Below is a small trained network, with its code and all its weights. Each question gives an input and a target symbol and asks what happens when units are switched off, that is, made to give their printed mean instead of their output.

import numpy as np


def w(rows, s, z=0):
    codes = np.array(rows[::2]) - 128.0
    scale = np.full(codes.shape[1], s)
    scale[-1] = z or s
    return codes * scale


def norm(h):
    return h / np.sqrt((h * h).mean(-1, keepdims=True) + 1e-5)


def f(y):
    return np.maximum(y, 0)


def softmax(a):
    e = np.exp(a - a.max(-1, keepdims=True))
    return e / e.sum(-1, keepdims=True)


def log_softmax(a):
    a = a - a.max(-1, keepdims=True)
    return a - np.log(np.exp(a).sum(-1, keepdims=True))


def net(x, mask):
    ids = ['αβγδεζηλμξπτφψω'.index(c) for c in x.split()]
    T = len(ids)
    res = E[ids] + P[:T]
    r = norm(res)
    for j in range(2):
        rows = slice(3 * j, 3 * j + 3)
        q, k, v = (r @ M[0][rows].T for M in (Q, K, V))
        z = softmax(np.where(np.tri(T) > 0, q @ k.T / 3**0.5, -1e9)) @ v
        o = O[0][rows]
        res = res + np.where(mask[j], z, o[:, -1]) @ o[:, :-1]
    y = f(norm(res) @ A[0][:, :-1].T + A[0][:, -1])
    res = res + np.where(mask[2:6], y, B[0][:, -1]) @ B[0][:, :-1]
    return log_softmax(norm(res)[-1] @ U[:, :-1].T + U[:, -1])


Q, K, V, O, A, B = {}, {}, {}, {}, {}, {}
E = w([
[113,63,149,100,166],'α',
[103,115,195,151,179],'β',
[118,141,116,124,175],'γ',
[118,72,133,161,141],'δ',
[94,102,172,91,128],'ε',
[240,93,119,173,176],'ζ',
[215,74,203,172,167],'η',
[163,95,203,139,125],'λ',
[195,57,196,145,174],'μ',
[168,107,4,102,109],'ξ',
[193,134,238,217,204],'π',
[187,96,164,125,129],'τ',
[136,98,118,142,199],'φ',
[147,80,242,164,185],'ψ',
[123,119,207,162,177],'ω',
],0.0042)
P = w([
[107,120,128,140,82],'0',
[147,219,208,125,224],'1',
[163,177,176,95,225],'2',
[162,157,157,97,228],'3',
[168,147,149,97,229],'4',
[170,137,136,102,230],'5',
[160,136,117,97,253],'6',
[160,104,125,105,220],'7',
[165,90,123,105,216],'8',
[163,85,125,123,207],'9',
],0.0042)
Q[0] = w([
[80,76,183,176,174],'h1',
[92,252,123,108,3],'h1',
[129,21,137,120,219],'h1',
[144,61,207,154,151],'h2',
[217,72,83,160,202],'h2',
[110,144,113,178,65],'h2',
],0.0059)
K[0] = w([
[140,78,62,138,79],'h1',
[189,216,127,55,254],'h1',
[79,107,102,202,23],'h1',
[58,108,126,140,96],'h2',
[92,136,72,152,28],'h2',
[166,168,133,69,115],'h2',
],0.0065)
V[0] = w([
[246,90,127,89,139],'h1',
[131,83,1,131,59],'h1',
[103,120,87,139,245],'h1',
[122,112,196,148,97],'h2',
[136,58,164,205,132],'h2',
[208,160,138,110,189],'h2',
],0.0072)
O[0] = w([
[165,127,177,58,50,118],'h1',
[143,217,114,65,176,254],'h1',
[3,99,160,111,161,33],'h1',
[189,152,191,196,144,107],'h2',
[143,125,245,105,199,204],'h2',
[100,70,174,138,14,216],'h2',
],0.0068,0.002)
A[0] = w([
[136,168,218,138,194,255],'n1',
[155,164,222,175,187,223],'n2',
[78,54,253,157,85,176],'n3',
[84,202,113,157,134,167],'n4',
],0.0047,0.0021)
B[0] = w([
[109,76,84,95,126,252],'n1',
[126,95,46,94,35,244],'n2',
[174,162,194,89,221,220],'n3',
[253,127,132,166,243,155],'n4',
],0.0059,0.0042)
U = w([
[210,131,151,87,246,255],'α',
[123,38,47,43,124,222],'β',
[169,152,123,168,80,62],'γ',
[100,153,172,91,68,92],'δ',
[188,172,145,125,34,101],'ε',
[125,230,65,19,135,102],'ζ',
[208,129,22,225,143,73],'η',
[25,163,57,189,185,110],'λ',
[123,140,163,120,97,71],'μ',
[90,135,164,148,101,103],'ξ',
[131,152,177,127,87,101],'π',
[102,132,146,176,133,98],'τ',
[97,80,139,201,168,95],'φ',
[105,132,158,155,111,99],'ψ',
[2,131,172,90,177,105],'ω',
],0.0084,0.0056)

Each question gives the input, a string of symbols that net reads in full, and the target symbol t.
The units are the heads (3 rows each of Q, K, V and O) and the neurons (one row each of A and B). Each row of codes is followed by its name. A weight is (code - 128) times the scale printed after its matrix; where a second scale follows, it is the last column's (O, A, B and U).
mask holds one flag per unit, heads first, then neurons. A switched-off unit (its flag False) gives its mean, the last column of its rows in O or B, instead of its output. The means were averaged over made-up inputs and are rounded, as every weight is.
A unit's drop is (log p(t) with every unit on - log p(t) with that unit switched off) / (log p(t) with every unit on - log p(t) with every unit switched off).
The circuit of an input: a set's keep is (log p(t) with only the set's units on - log p(t) with every unit switched off) / (log p(t) with every unit on - log p(t) with every unit switched off). Starting from all 6 units, units are removed one at a time, each time the one whose removal leaves the highest keep (on an exact tie, the one counted first), for as long as the keep stays at least 0.8.
circuit, biggest first: the units of the circuit, biggest drop first
k most important neurons: the k neurons with the biggest drops, biggest first
which heads matter: for each layer, one digit per head in row order, 1 if its drop is at least 0.15 and else 0, layers parted by /
drop when u is switched off: that unit's drop, to one decimal
input γ β ξ, target λ: circuit, biggest first -> [h1]
input ξ η γ, target ζ: circuit, biggest first -> [h1, h2]
input α ω τ η ξ ε τ, target β: which heads matter -> 00
input ε ξ ε τ τ β φ ε, target η: which heads matter -> 10
input ξ ζ ω ζ ξ ζ, target ζ: which heads matter -> 10
input α φ ξ ξ ω ε ξ α η φ, target β: which heads matter -> 00
input ε ε β ω, target η: circuit, biggest first -> [h1, n2]
input ε ξ φ ζ ξ, target η: which heads matter -> 10
input ε ε ε ξ ξ π φ τ ξ ζ, target η: circuit, biggest first -> [h1, n3]
input α ε ξ ξ π ξ ψ, target β: which heads matter -> 00
input ε ξ ξ ζ, target η: which heads matter -> 10
input α β τ γ ε, target β: circuit, biggest first -> [n2, n1]
input ε η δ ε β ω, target η: 2 most important neurons -> [n2, n3]
input ε ζ φ τ τ ω π ξ, target η: circuit, biggest first -> [h1, n1]
input ε ξ ζ τ β ξ ε φ ξ η, target η: 2 most important neurons -> [n3, n2]
input ξ τ μ γ ξ η π ξ γ γ, target ζ: drop when h1 is switched off -> 0.6
input ε τ α ξ ξ φ, target η: drop when n2 is switched off -> 0.0
input α ξ ξ γ ξ ζ, target β: drop when n4 is switched off -> 0.1
